Below are the code and all the weights of a small trained network. Each question names an input and a target symbol and asks about switching units off, where a switched-off unit gives its printed mean instead of its output.

import numpy as np


def w(rows, s, z=0):
    codes = np.array(rows[::2]) - 128.0
    scale = np.full(codes.shape[1], s)
    scale[-1] = z or s
    return codes * scale


def f(y):
    return np.maximum(y, 0)


def softmax(a):
    e = np.exp(a - a.max(-1, keepdims=True))
    return e / e.sum(-1, keepdims=True)


def log_softmax(a):
    a = a - a.max(-1, keepdims=True)
    return a - np.log(np.exp(a).sum(-1, keepdims=True))


def net(x, mask):
    ids = ['ζθμπτφ'.index(c) for c in x.split()]
    T = len(ids)
    res = E[ids] + P[:T]
    u = 0
    for l in range(2):
        r = res
        for j in range(2):
            rows = slice(4 * j, 4 * j + 4)
            q, k, v = (r @ M[l][rows].T for M in (Q, K, V))
            z = softmax(np.where(np.tri(T) > 0, q @ k.T / 4**0.5, -1e9)) @ v
            o = O[l][rows]
            res = res + np.where(mask[u + j], z, o[:, -1]) @ o[:, :-1]
        u += 2
        y = f(res @ A[l][:, :-1].T + A[l][:, -1])
        res = res + np.where(mask[u : u + 8], y, B[l][:, -1]) @ B[l][:, :-1]
        u += 8
    return log_softmax(res[-1] @ U[:, :-1].T + U[:, -1])


Q, K, V, O, A, B = {}, {}, {}, {}, {}, {}
E = w([
[100,100,244],'ζ',
[90,139,197],'θ',
[110,47,86],'μ',
[83,44,162],'π',
[86,184,131],'τ',
[130,176,36],'φ',
],0.011)
P = w([
[47,170,152],'0',
[184,23,119],'1',
[46,64,106],'2',
[244,114,112],'3',
[50,92,122],'4',
[229,125,102],'5',
[52,100,128],'6',
[220,124,90],'7',
[51,106,131],'8',
[213,174,145],'9',
],0.012)
Q[0] = w([
[83,39,39],'0.h0',
[133,109,148],'0.h0',
[153,153,84],'0.h0',
[146,84,103],'0.h0',
[138,131,165],'0.h1',
[4,143,189],'0.h1',
[154,130,136],'0.h1',
[254,36,81],'0.h1',
],0.0066)
K[0] = w([
[158,99,156],'0.h0',
[106,125,133],'0.h0',
[192,109,74],'0.h0',
[147,141,116],'0.h0',
[141,151,142],'0.h1',
[91,92,198],'0.h1',
[124,159,114],'0.h1',
[108,149,2],'0.h1',
],0.0091)
V[0] = w([
[66,165,202],'0.h0',
[202,110,102],'0.h0',
[118,55,91],'0.h0',
[100,121,174],'0.h0',
[106,244,215],'0.h1',
[35,196,241],'0.h1',
[115,200,254],'0.h1',
[191,70,179],'0.h1',
],0.0075)
O[0] = w([
[151,129,62,224],'0.h0',
[139,128,153,5],'0.h0',
[57,120,207,212],'0.h0',
[72,116,80,200],'0.h0',
[143,57,3,69],'0.h1',
[84,94,61,245],'0.h1',
[126,27,63,104],'0.h1',
[143,53,207,85],'0.h1',
],0.0071,0.0018)
A[0] = w([
[21,221,148,146],'0.n0',
[254,80,196,117],'0.n1',
[140,159,200,252],'0.n2',
[157,15,133,105],'0.n3',
[187,218,62,114],'0.n4',
[83,78,183,203],'0.n5',
[17,174,128,207],'0.n6',
[110,220,6,155],'0.n7',
],0.0065,0.0022)
B[0] = w([
[36,64,191,214],'0.n0',
[118,205,129,206],'0.n1',
[146,122,21,215],'0.n2',
[108,94,159,183],'0.n3',
[118,252,180,185],'0.n4',
[146,186,223,220],'0.n5',
[3,13,104,254],'0.n6',
[2,195,92,223],'0.n7',
],0.0056,0.0045)
Q[1] = w([
[40,126,125],'1.h0',
[152,96,206],'1.h0',
[153,86,116],'1.h0',
[235,75,112],'1.h0',
[255,151,93],'1.h1',
[172,147,109],'1.h1',
[103,156,116],'1.h1',
[124,119,244],'1.h1',
],0.009)
K[1] = w([
[50,142,78],'1.h0',
[209,254,136],'1.h0',
[169,148,155],'1.h0',
[98,238,232],'1.h0',
[185,150,196],'1.h1',
[198,131,127],'1.h1',
[142,161,50],'1.h1',
[78,48,93],'1.h1',
],0.0076)
V[1] = w([
[171,221,51],'1.h0',
[194,64,228],'1.h0',
[174,217,219],'1.h0',
[125,255,37],'1.h0',
[89,215,156],'1.h1',
[137,10,86],'1.h1',
[97,254,124],'1.h1',
[188,28,192],'1.h1',
],0.0062)
O[1] = w([
[125,243,131,105],'1.h0',
[65,46,194,9],'1.h0',
[51,168,223,8],'1.h0',
[101,225,78,158],'1.h0',
[78,181,146,149],'1.h1',
[227,102,41,150],'1.h1',
[80,241,215,156],'1.h1',
[144,3,150,31],'1.h1',
],0.005,0.014)
A[1] = w([
[172,84,194,121],'1.n0',
[216,127,98,143],'1.n1',
[170,183,102,189],'1.n2',
[237,126,94,166],'1.n3',
[83,166,206,253],'1.n4',
[151,248,144,70],'1.n5',
[105,89,36,215],'1.n6',
[2,119,84,180],'1.n7',
],0.0092,0.0042)
B[1] = w([
[12,180,147,140],'1.n0',
[61,102,143,168],'1.n1',
[150,155,194,213],'1.n2',
[25,205,83,178],'1.n3',
[124,166,30,190],'1.n4',
[174,27,180,248],'1.n5',
[185,132,133,230],'1.n6',
[123,75,255,213],'1.n7',
],0.0071,0.017)
U = w([
[224,42,142,30],'ζ',
[135,90,70,126],'θ',
[19,190,150,3],'μ',
[64,85,144,152],'π',
[73,215,42,193],'τ',
[255,165,146,242],'φ',
],0.0075,0.0031)

Each question gives the input, a string of symbols that net reads in full, and the target symbol t.
The units are the heads (4 rows each of Q, K, V and O) and the neurons (one row each of A and B). Each row of codes is followed by its name. A weight is (code - 128) times the scale printed after its matrix; where a second scale follows, it is the last column's (O, A, B and U).
mask holds one flag per unit, layer by layer, with each layer's heads first. A switched-off unit (its flag False) gives its mean, the last column of its rows in O or B, instead of its output. The means were averaged over made-up inputs and are rounded, as every weight is.
A unit's drop is (log p(t) with every unit on - log p(t) with that unit switched off) / (log p(t) with every unit on - log p(t) with every unit switched off).
The circuit of an input: a set's keep is (log p(t) with only the set's units on - log p(t) with every unit switched off) / (log p(t) with every unit on - log p(t) with every unit switched off). Starting from the 12 units with the biggest drops (on a tie, the unit counted first), units are removed one at a time, each time the one whose removal leaves the highest keep (on an exact tie, the one counted first), for as long as the keep stays at least 0.8.
units of the circuit, in order: the units of the circuit, biggest drop first
unit that matters most: the unit with the biggest drop
top k neurons: the k neurons with the biggest drops, biggest first
drop of u: that unit's drop, to one decimal
input θ π θ, target τ: units of the circuit, in order	0.h1, 1.h0, 0.h0, 1.n5
input θ τ π, target τ: units of the circuit, in order	0.h1, 1.h0, 0.h0, 1.n5
input τ τ θ θ θ τ μ μ, target τ: units of the circuit, in order	1.n5
input θ τ θ τ, target τ: units of the circuit, in order	1.n3, 1.n7
input θ μ ζ, target τ: units of the circuit, in order	0.h1, 1.h0, 0.h0, 1.n5
input π θ μ, target ζ: units of the circuit, in order	1.h1, 1.h0
input μ π θ ζ, target π: units of the circuit, in order	1.h0, 1.n6
input μ θ μ μ, target μ: top 3 neurons	1.n0, 1.n6, 1.n5
input π π τ, target ζ: units of the circuit, in order	1.h1, 0.h1, 1.h0, 1.n3
input θ τ θ θ τ θ θ ζ θ, target τ: top 4 neurons	1.n5, 0.n7, 1.n3, 0.n5
input τ ζ φ ζ π φ θ, target φ: top 2 neurons	1.n5, 0.n7
input φ ζ θ φ φ θ θ μ φ, target μ: top 4 neurons	0.n4, 0.n7, 1.n7, 1.n6
input φ φ θ θ φ θ τ θ π, target μ: top 4 neurons	0.n7, 0.n4, 1.n7, 1.n6
input τ θ θ θ ζ φ π, target φ: top neuron	0.n7
input π φ μ μ π, target ζ: top 2 neurons	0.n6, 1.n3
input τ μ μ φ τ, target φ: top 3 neurons	1.n5, 0.n7, 1.n3
input ζ θ μ θ θ θ θ, target θ: top 2 neurons	1.n3, 1.n5
input θ π ζ φ μ μ φ τ ζ, target τ: top 2 neurons	1.n5, 0.n7
input ζ μ π θ τ τ π θ φ, target θ: top 2 neurons	0.n6, 1.n6
input φ τ τ, target μ: units of the circuit, in order	1.h1, 0.h1, 0.n7
input μ φ φ τ τ, target π: unit that matters most	0.n6
input ζ φ ζ, target θ: top 2 neurons	1.n3, 1.n5
input φ φ θ φ ζ ζ φ ζ φ, target μ: top 2 neurons	0.n7, 0.n4
input φ θ μ, target μ: top 3 neurons	0.n4, 1.n6, 1.n7
input τ φ θ μ θ π τ μ φ, target φ: drop of 1.h0	1.1
input π τ φ π θ θ φ μ θ, target ζ: drop of 0.n4	0.1
input ζ φ π, target θ: drop of 0.h0	0.5
